[[120 103 127 100 154]
 [129 117 117 135 103]
 [111 155  98 155 109]
 [151 116 101 130 110]
 [108 115 100 132 112]]
->
[154 135  98 116 108]

[[158 117]
 [114 135]
 [133 140]
 [133 128]
 [116 132]]
->
[117 114]

[[145 102 136]
 [137 130 137]]
->
[136 130]

[[121 118 120 137 126]
 [149 141 132 113 107]
 [131 152 109  98 126]]
->
[126 113 109]

[[127 131]
 [153 130]
 [116 130]]
->
[131 153]

[[112 123 135 124]
 [119 116 135 122]
 [135 118 126 153]
 [121 118 135 131]
 [129 115 132 130]]
->
[124 135 118 121]

[[ 98 128 146 117]
 [106 130 128 113]
 [114 135 119 119]]
->
[117 128 135]

[[120 126]
 [105 116]
 [143 136]
 [116 128]]
->
[126 105]

[[128 128 129 128 128]
 [116 133 139 122 144]
 [128 128 127 127 128]
 [130 147 114 143 150]
 [116 108 148 118 104]]
->
[128 122 127 147 116]
---
[[144 116 145 138 103 125 117 125 120 139]
 [144 115 145 138 103 125 118 124 121 140]
 [148 114 141 135 120 128 112 124 106 138]
 [149 110 135 131 133 144 109 118 115 142]
 [149 109 135 131 133 143 109 117 115 142]
 [144 116 145 138 103 125 117 125 120 139]
 [148 113 141 134 121 128 112 124 107 138]
 [148 114 141 135 120 128 112 124 106 138]
 [149 110 135 131 133 144 109 118 115 142]]
->
[[116 145 138 103 125 117 125 120 139 144]
 [115 145 138 103 125 118 124 121 140 144]
 [114 141 135 120 128 112 124 106 138 148]
 [110 135 131 133 144 109 118 115 142 149]
 [109 135 131 133 143 109 117 115 142 149]
 [116 145 138 103 125 117 125 120 139 144]
 [113 141 134 121 128 112 124 107 138 148]
 [114 141 135 120 128 112 124 106 138 148]
 [110 135 131 133 144 109 118 115 142 149]]

[[121 149]
 [127 123]]
->
[[149 121]
 [123 127]]

[[122 124 121 131 128 136 126 134 120 135 131]
 [124 118 125 131 128 136 126 134 120 135 131]
 [134 107 125 136 128 121 126 134 120 135 124]
 [124 118 126 131 128 136 126 134 120 135 131]
 [124 118 125 131 128 123 126 134 120 135 130]
 [123 137 125 127 128 136 126 134 120 135 131]
 [124 118 125 131 128 136 126 134 120 135 131]
 [117 158 125 119 127 136 126 134 125 135 133]]
->
[[124 121 131 128 136 126 134 120 135 131 122]
 [118 125 131 128 136 126 134 120 135 131 124]
 [107 125 136 128 121 126 134 120 135 124 134]
 [118 126 131 128 136 126 134 120 135 131 124]
 [118 125 131 128 123 126 134 120 135 130 124]
 [137 125 127 128 136 126 134 120 135 131 123]
 [118 125 131 128 136 126 134 120 135 131 124]
 [158 125 119 127 136 126 134 125 135 133 117]]

[[138 118 126 140 149]
 [138 117 126 140 150]
 [138 117 127 139 149]
 [138 118 127 139 148]
 [139 117 126 141 150]
 [139 117 126 141 150]
 [138 117 126 140 149]]
->
[[118 126 140 149 138]
 [117 126 140 150 138]
 [117 127 139 149 138]
 [118 127 139 148 138]
 [117 126 141 150 139]
 [117 126 141 150 139]
 [117 126 140 149 138]]

[[143 110 112 131 113]
 [146 141 105 142 142]
 [143 111 113 131 114]
 [145 138 107 140 138]
 [143 112 114 131 115]
 [143 113 114 131 115]
 [145 138 107 139 137]
 [143 112 114 131 115]
 [145 139 106 141 140]
 [143 110 112 131 114]
 [145 138 107 139 136]]
->
[[110 112 131 113 143]
 [141 105 142 142 146]
 [111 113 131 114 143]
 [138 107 140 138 145]
 [112 114 131 115 143]
 [113 114 131 115 143]
 [138 107 139 137 145]
 [112 114 131 115 143]
 [139 106 141 140 145]
 [110 112 131 114 143]
 [138 107 139 136 145]]

[[107 141 137 110 123 121 140]
 [107 124 129 144 138 109 145]
 [113 125 114 108 117 130 146]]
->
[[141 137 110 123 121 140 107]
 [124 129 144 138 109 145 107]
 [125 114 108 117 130 146 113]]

[[116 124 128 122 132 136 150 122 130 136 147 114 125 114 135]
 [136 135 124 122 134 137 153 124 121 135 130 128 106 125 138]
 [114 121 141 125 120 133 129 127 140 132 138 120 141 126 128]
 [140 136 126 123 131 137 148 126 121 134 124 132 106 129 138]
 [137 135 125 122 133 137 152 125 121 135 128 129 105 126 138]]
->
[[124 128 122 132 136 150 122 130 136 147 114 125 114 135 116]
 [135 124 122 134 137 153 124 121 135 130 128 106 125 138 136]
 [121 141 125 120 133 129 127 140 132 138 120 141 126 128 114]
 [136 126 123 131 137 148 126 121 134 124 132 106 129 138 140]
 [135 125 122 133 137 152 125 121 135 128 129 105 126 138 137]]
---
[[134 134 135]
 [108 136 144]
 [147 115 104]
 [128 123 122]]
->
[[134 135]
 [136 144]]

[[130 125 130 122 115]
 [128 125 112 122 104]]
->
[[125 130]
 [125 112]]

[[156 152 143 110 135]
 [156 152 143 102 124]
 [156 152 143 102 124]
 [129 127 141 118 124]
 [147 152 143 126 135]]
->
[[152 143]
 [152 143]]

[[106 111 133]
 [116 122 122]
 [130 118 129]
 [133 120 130]
 [120 119 136]]
->
[[111 133]
 [122 122]]

[[114 117 117]
 [135 135 121]
 [119 141 121]
 [132 113 155]
 [149 118 127]]
->
[[117 117]
 [135 121]]

[[102 135 136 135]
 [108 133 135 134]
 [131 129 127 130]
 [123 128 127 128]]
->
[[135 136]
 [133 135]]

[[120 125 128]
 [124 129 107]]
->
[[125 128]
 [129 107]]

[[125 116 147 125 140]
 [119 112 153 132 138]
 [143 124 147 123 140]]
->
[[116 147]
 [112 153]]

[[142 149 123]
 [143 142 123]
 [126 106 122]
 [141 130 122]
 [142 135 122]]
->
[[149 123]
 [142 123]]
---
[[122 127 152]
 [120 132 118]]
->
[[127 152]
 [132 118]]

[[102 103 124 127 129]
 [130 100 121 132 135]]
->
[[103 124]
 [100 121]]

[[135 129 106 125]
 [127 119 115 122]
 [109 126 117 120]]
->
[[129 106]
 [119 115]]

[[134 119 122 121 135]
 [114 119 131 144 130]
 [127 119 133 129 128]
 [102 119 134 135 128]
 [134 119 123 140 120]]
->
[[119 122]
 [119 131]]

[[138 124 106]
 [114 149 109]
 [103 110 110]]
->
[[124 106]
 [149 109]]

[[100 127 130 125 137]
 [143 128 151 120 125]
 [127 127 108 135 140]
 [154 115 127 136 137]
 [129 121 136 114 127]]
->
[[127 130]
 [128 151]]

[[113 128 131]
 [156 110 119]]
->
[[128 131]
 [110 119]]
---
[[130 121 123 135 128 127 127 119 132 125]
 [137 118 119 139 112 115 112 124 110 144]
 [122 139 137 117 138 137 139 136 138 119]
 [136 119 119 137 114 117 114 126 109 142]
 [124 135 134 121 129 130 130 137 124 129]
 [113 149 146 106 149 147 150 144 145 110]
 [135 121 121 135 117 119 117 125 114 139]
 [125 131 131 125 136 134 136 127 140 120]
 [145 100 105 157 108 109 106 101 118 142]]
->
[[113 149 146 106 149 147 150 144 145 110]
 [122 139 137 117 138 137 139 136 138 119]
 [124 135 134 121 129 130 130 137 124 129]
 [125 131 131 125 136 134 136 127 140 120]
 [130 121 123 135 128 127 127 119 132 125]
 [135 121 121 135 117 119 117 125 114 139]
 [136 119 119 137 114 117 114 126 109 142]
 [137 118 119 139 112 115 112 124 110 144]
 [145 100 105 157 108 109 106 101 118 142]]

[[121 140 133]
 [136 121 151]
 [132 127 141]
 [142 118 111]]
->
[[121 140 133]
 [132 127 141]
 [136 121 151]
 [142 118 111]]

[[111 131 122 132]
 [135 136 115 107]
 [139 146 131 133]
 [141 130 126 118]
 [129 138 129 100]
 [126 127 125 131]]
->
[[111 131 122 132]
 [126 127 125 131]
 [129 138 129 100]
 [135 136 115 107]
 [139 146 131 133]
 [141 130 126 118]]

[[129 101 135 134 124 131 138]
 [120 126 129 127 126 124 125]
 [127 120 124 128 133 133 129]
 [124 128 136 129 136 127 140]]
->
[[120 126 129 127 126 124 125]
 [124 128 136 129 136 127 140]
 [127 120 124 128 133 133 129]
 [129 101 135 134 124 131 138]]

[[153  98 154 152 157 154 152]
 [150 102 153 152 155 148 145]
 [103 157 102 106  99 104 108]
 [151 102 155 151 156 148 151]
 [105 155 104 106 101 109 108]
 [106 154 102 106 102 107 107]]
->
[[103 157 102 106  99 104 108]
 [105 155 104 106 101 109 108]
 [106 154 102 106 102 107 107]
 [150 102 153 152 155 148 145]
 [151 102 155 151 156 148 151]
 [153  98 154 152 157 154 152]]

[[104 133 117 134 139 114 147 123 113 125]
 [123 139 103 111 129 106 154 110 148 119]
 [147 122 146 136 114 139 109 138 128 142]
 [151 126 137 139 138 127 106 139 134 155]
 [114 138  99 113 153 111 136 115 134 124]
 [101 124 125 129 138 140 140 129 110 108]]
->
[[101 124 125 129 138 140 140 129 110 108]
 [104 133 117 134 139 114 147 123 113 125]
 [114 138  99 113 153 111 136 115 134 124]
 [123 139 103 111 129 106 154 110 148 119]
 [147 122 146 136 114 139 109 138 128 142]
 [151 126 137 139 138 127 106 139 134 155]]
